Below are the code and all the weights of a small trained network. Each question names an input and a class and asks about switching units off, where a switched-off unit gives its printed mean instead of its output.

import numpy as np


def w(rows, s, z=0):
    codes = np.array(rows[::2]) - 128.0
    scale = np.full(codes.shape[1], s)
    scale[-1] = z or s
    return codes * scale


def norm(h):
    return h / np.sqrt((h * h).mean(-1, keepdims=True) + 1e-5)


def f(y):
    return np.maximum(y, 0)


def log_softmax(a):
    a = a - a.max(-1, keepdims=True)
    return a - np.log(np.exp(a).sum(-1, keepdims=True))


def net(x, mask):
    res = np.array(x, float).reshape(1, 6) / 4 @ E
    u = 0
    for l in range(2):
        y = f(norm(res) @ A[l][:, :-1].T + A[l][:, -1])
        res = res + np.where(mask[u : u + 4], y, B[l][:, -1]) @ B[l][:, :-1]
        u += 4
    return log_softmax(norm(res)[-1] @ U[:, :-1].T + U[:, -1])


A, B = {}, {}
E = w([
[147,221,95,172,202,18],'x0',
[132,144,245,62,186,124],'x1',
[115,186,107,1,180,75],'x2',
[187,27,166,70,215,57],'x3',
[106,97,223,142,93,159],'x4',
[45,138,156,110,80,44],'x5',
],0.0089)
A[0] = w([
[159,176,60,71,96,129,40],'L0N0',
[102,84,167,185,193,34,225],'L0N1',
[152,181,126,164,191,116,3],'L0N2',
[192,106,250,73,40,165,55],'L0N3',
],0.011,0.0044)
B[0] = w([
[24,209,72,136,169,106,167],'L0N0',
[182,76,130,90,82,97,254],'L0N1',
[191,246,167,69,139,129,162],'L0N2',
[58,91,117,85,208,215,213],'L0N3',
],0.013,0.0071)
A[1] = w([
[208,170,147,124,144,125,69],'L1N0',
[124,136,114,197,48,189,4],'L1N1',
[145,109,156,75,245,70,29],'L1N2',
[156,172,179,166,198,108,32],'L1N3',
],0.011,0.0035)
B[1] = w([
[168,187,239,173,193,182,188],'L1N0',
[89,110,226,213,16,123,222],'L1N1',
[104,170,74,238,60,157,253],'L1N2',
[254,132,134,201,138,179,159],'L1N3',
],0.0099,0.0049)
U = w([
[52,171,41,105,187,98,253],'0',
[209,58,105,129,183,160,65],'1',
[81,98,142,229,75,156,32],'2',
[35,59,158,64,200,200,219],'3',
[231,181,163,162,201,111,126],'4',
[141,77,152,78,95,8,5],'5',
],0.017,0.0021)

Each question gives the input, the list of numbers given to net, and the class t.
The units are the neurons (one row each of A and B). Each row of codes is followed by its name. A weight is (code - 128) times the scale printed after its matrix; where a second scale follows, it is the last column's (A, B and U).
mask holds one flag per neuron, layer by layer. A switched-off neuron (its flag False) gives its mean, the last column of its row in B, instead of its output. The means were averaged over made-up inputs and are rounded, as every weight is.
A unit's drop is (log p(t) with every unit on - log p(t) with that unit switched off) / (log p(t) with every unit on - log p(t) with every unit switched off).
The circuit of an input: a set's keep is (log p(t) with only the set's units on - log p(t) with every unit switched off) / (log p(t) with every unit on - log p(t) with every unit switched off). Starting from all 8 units, units are removed one at a time, each time the one whose removal leaves the highest keep (on an exact tie, the one counted first), for as long as the keep stays at least 0.8.
circuit, biggest first: the units of the circuit, biggest drop first
top k neurons: the k neurons with the biggest drops, biggest first
k most important neurons of layer l: the k neurons of layer l with the biggest drops, biggest first
drop of u: that unit's drop, to one decimal
input [-6,1,-1,-2,8,4], class 3: circuit, biggest first	(L0N3)
input [7,-1,-1,4,-7,3], class 4: top 2 neurons	(L0N2; L1N0)
input [7,7,5,3,-3,6], class 4: top 4 neurons	(L1N0; L1N2; L1N3; L0N2)
input [-7,-3,0,-3,6,7], class 3: top 2 neurons	(L0N3; L1N2)
input [2,-8,1,2,-1,7], class 5: top 3 neurons	(L0N1; L0N3; L1N2)
input [3,6,2,-6,3,1], class 4: circuit, biggest first	(L1N3; L0N0; L1N1)
input [-7,-4,1,2,-7,1], class 0: top 2 neurons	(L0N0; L0N3)
input [7,-3,-8,0,-2,7], class 5: circuit, biggest first	(L0N1; L1N2)
input [-5,-7,6,-5,1,-1], class 0: top 3 neurons	(L0N0; L1N2; L0N1)
input [3,6,-6,-7,-8,2], class 4: circuit, biggest first	(L0N2; L1N2)
input [-8,6,-8,-1,-5,-8], class 3: 2 most important neurons of layer 0	(L0N3; L0N1)
input [-2,8,-4,-7,6,5], class 3: drop of L0N3	0.7
input [-8,1,-7,-3,6,-6], class 3: drop of L0N3	1.1
input [-7,-2,-5,1,0,7], class 3: circuit, biggest first	(L0N3)
input [-3,1,1,-4,-3,-1], class 0: drop of L0N0	1.8
